Here is a tiny trained network, its code and every weight. The questions are about switching its units off for an input and a class, where a switched-off unit gives its printed mean instead of its output.

import numpy as np


def w(rows, s, z=0):
    codes = np.array(rows[::2]) - 128.0
    scale = np.full(codes.shape[1], s)
    scale[-1] = z or s
    return codes * scale


def norm(h):
    return h / np.sqrt((h * h).mean(-1, keepdims=True) + 1e-5)


def f(y):
    return y / 2 * (1 + np.tanh(0.7978845608 * (y + 0.044715 * y**3)))


def log_softmax(a):
    a = a - a.max(-1, keepdims=True)
    return a - np.log(np.exp(a).sum(-1, keepdims=True))


def net(x, mask):
    res = np.array(x, float).reshape(1, 5) / 4 @ E
    u = 0
    for l in range(3):
        y = f(norm(res) @ A[l][:, :-1].T + A[l][:, -1])
        res = res + np.where(mask[u : u + 6], y, B[l][:, -1]) @ B[l][:, :-1]
        u += 6
    return log_softmax(norm(res)[-1] @ U[:, :-1].T + U[:, -1])


A, B = {}, {}
E = w([
[33,153,231,79,227,87,251],'x0',
[128,126,137,133,123,126,125],'x1',
[1,70,140,226,173,193,194],'x2',
[206,121,178,168,236,183,48],'x3',
[131,133,147,141,110,128,126],'x4',
],0.007)
A[0] = w([
[151,62,2,54,100,131,159,168],'L0N0',
[43,122,87,152,119,160,94,53],'L0N1',
[93,151,144,127,158,215,83,58],'L0N2',
[122,96,134,53,87,59,212,2],'L0N3',
[121,138,191,40,155,79,149,56],'L0N4',
[71,91,119,216,132,155,130,120],'L0N5',
],0.0076,0.0056)
B[0] = w([
[119,116,201,151,65,127,102,253],'L0N0',
[109,86,68,196,101,158,241,153],'L0N1',
[235,53,224,176,151,122,107,135],'L0N2',
[115,254,156,102,124,107,110,181],'L0N3',
[32,202,137,142,189,99,141,205],'L0N4',
[156,72,93,140,122,178,212,250],'L0N5',
],0.009,0.0036)
A[1] = w([
[197,100,118,196,130,159,124,17],'L1N0',
[140,156,187,50,103,99,44,252],'L1N1',
[115,138,79,79,227,102,149,62],'L1N2',
[113,108,14,130,9,105,137,77],'L1N3',
[47,114,119,47,121,97,206,207],'L1N4',
[200,73,85,150,101,143,73,109],'L1N5',
],0.011,0.0049)
B[1] = w([
[140,94,75,177,174,164,156,170],'L1N0',
[130,177,120,83,74,92,74,254],'L1N1',
[158,114,185,146,99,137,115,162],'L1N2',
[113,61,246,114,109,156,154,215],'L1N3',
[82,211,84,139,104,132,134,249],'L1N4',
[103,179,44,118,145,145,125,210],'L1N5',
],0.012,0.0086)
A[2] = w([
[113,167,232,45,48,114,96,68],'L2N0',
[135,210,216,73,203,89,132,31],'L2N1',
[178,223,144,103,150,75,64,146],'L2N2',
[49,183,169,113,245,158,171,115],'L2N3',
[92,133,119,64,99,127,96,2],'L2N4',
[118,82,168,145,211,115,204,28],'L2N5',
],0.011,0.0038)
B[2] = w([
[202,64,155,174,147,93,146,254],'L2N0',
[82,7,139,98,163,140,180,196],'L2N1',
[78,133,131,89,214,174,156,246],'L2N2',
[220,136,105,150,59,117,58,220],'L2N3',
[130,148,64,168,100,105,102,153],'L2N4',
[142,165,150,59,101,7,53,163],'L2N5',
],0.014,0.0092)
U = w([
[216,85,203,126,55,47,43,198],'0',
[49,215,177,64,168,48,185,166],'1',
[64,53,203,195,54,211,204,135],'2',
[54,219,119,195,33,150,170,133],'3',
[135,219,47,49,199,200,19,47],'4',
[131,44,209,66,254,149,147,146],'5',
[209,47,54,221,213,238,113,2],'6',
],0.015,0.0061)

Each question gives the input, the list of numbers given to net, and the class t.
The units are the neurons (one row each of A and B). Each row of codes is followed by its name. A weight is (code - 128) times the scale printed after its matrix; where a second scale follows, it is the last column's (A, B and U).
mask holds one flag per neuron, layer by layer. A switched-off neuron (its flag False) gives its mean, the last column of its row in B, instead of its output. The means were averaged over made-up inputs and are rounded, as every weight is.
A unit's drop is (log p(t) with every unit on - log p(t) with that unit switched off) / (log p(t) with every unit on - log p(t) with every unit switched off).
The circuit of an input: a set's keep is (log p(t) with only the set's units on - log p(t) with every unit switched off) / (log p(t) with every unit on - log p(t) with every unit switched off). Starting from the 12 units with the biggest drops (on a tie, the unit counted first), units are removed one at a time, each time the one whose removal leaves the highest keep (on an exact tie, the one counted first), for as long as the keep stays at least 0.8.
units of the circuit, in order: the units of the circuit, biggest drop first
unit that matters most: the unit with the biggest drop
top k neurons: the k neurons with the biggest drops, biggest first
k most important neurons of layer l: the k neurons of layer l with the biggest drops, biggest first
drop of u: that unit's drop, to one decimal
input [8,-6,1,0,3], class 3: units of the circuit, in order	(L1N4 L2N3)
input [4,6,7,2,-8], class 0: top 2 neurons	(L2N3 L2N5)
input [2,8,3,1,-6], class 0: 2 most important neurons of layer 1	(L1N1 L1N5)
input [8,7,4,-6,4], class 3: units of the circuit, in order	(L1N4 L2N3)
input [1,-7,7,2,-5], class 0: top 2 neurons	(L2N5 L2N2)
input [-7,7,2,-7,4], class 2: units of the circuit, in order	(L1N3)
input [5,-8,1,1,-5], class 0: top 3 neurons	(L2N3 L1N1 L1N5)
input [0,7,-2,6,-6], class 4: top 3 neurons	(L0N4 L1N3 L1N5)
input [1,-8,3,7,6], class 0: top 4 neurons	(L2N5 L2N2 L1N1 L1N4)
input [0,0,-5,8,4], class 4: 3 most important neurons of layer 1	(L1N3 L1N5 L1N1)
input [8,6,-4,2,0], class 5: 2 most important neurons of layer 1	(L1N2 L1N5)
input [1,-6,-7,1,-7], class 5: top 3 neurons	(L2N2 L2N0 L1N4)
input [-6,-6,1,-8,7], class 2: top 2 neurons	(L1N3 L2N3)
input [1,-6,2,-8,-8], class 3: top 4 neurons	(L1N4 L0N3 L2N1 L1N2)
input [1,6,-2,6,8], class 5: top 2 neurons	(L0N5 L1N4)
input [3,-8,-8,6,-6], class 5: unit that matters most	L2N2
input [1,1,3,-3,4], class 3: top 2 neurons	(L1N4 L2N1)
input [6,1,1,4,-5], class 0: top 2 neurons	(L2N3 L1N1)
input [-3,-8,-8,2,2], class 4: top 2 neurons	(L1N5 L2N2)
input [5,-7,-6,1,0], class 5: unit that matters most	L2N1
input [6,-1,1,-7,5], class 3: top 2 neurons	(L1N4 L2N3)
input [8,-2,1,-1,-1], class 3: 3 most important neurons of layer 2	(L2N3 L2N5 L2N2)
input [0,5,-5,7,7], class 4: 3 most important neurons of layer 1	(L1N3 L1N5 L1N1)
input [6,-3,1,-4,6], class 3: 2 most important neurons of layer 1	(L1N4 L1N1)
input [3,-5,-5,3,-7], class 5: drop of L2N0	0.1
input [-3,4,0,5,1], class 4: 2 most important neurons of layer 2	(L2N0 L2N1)
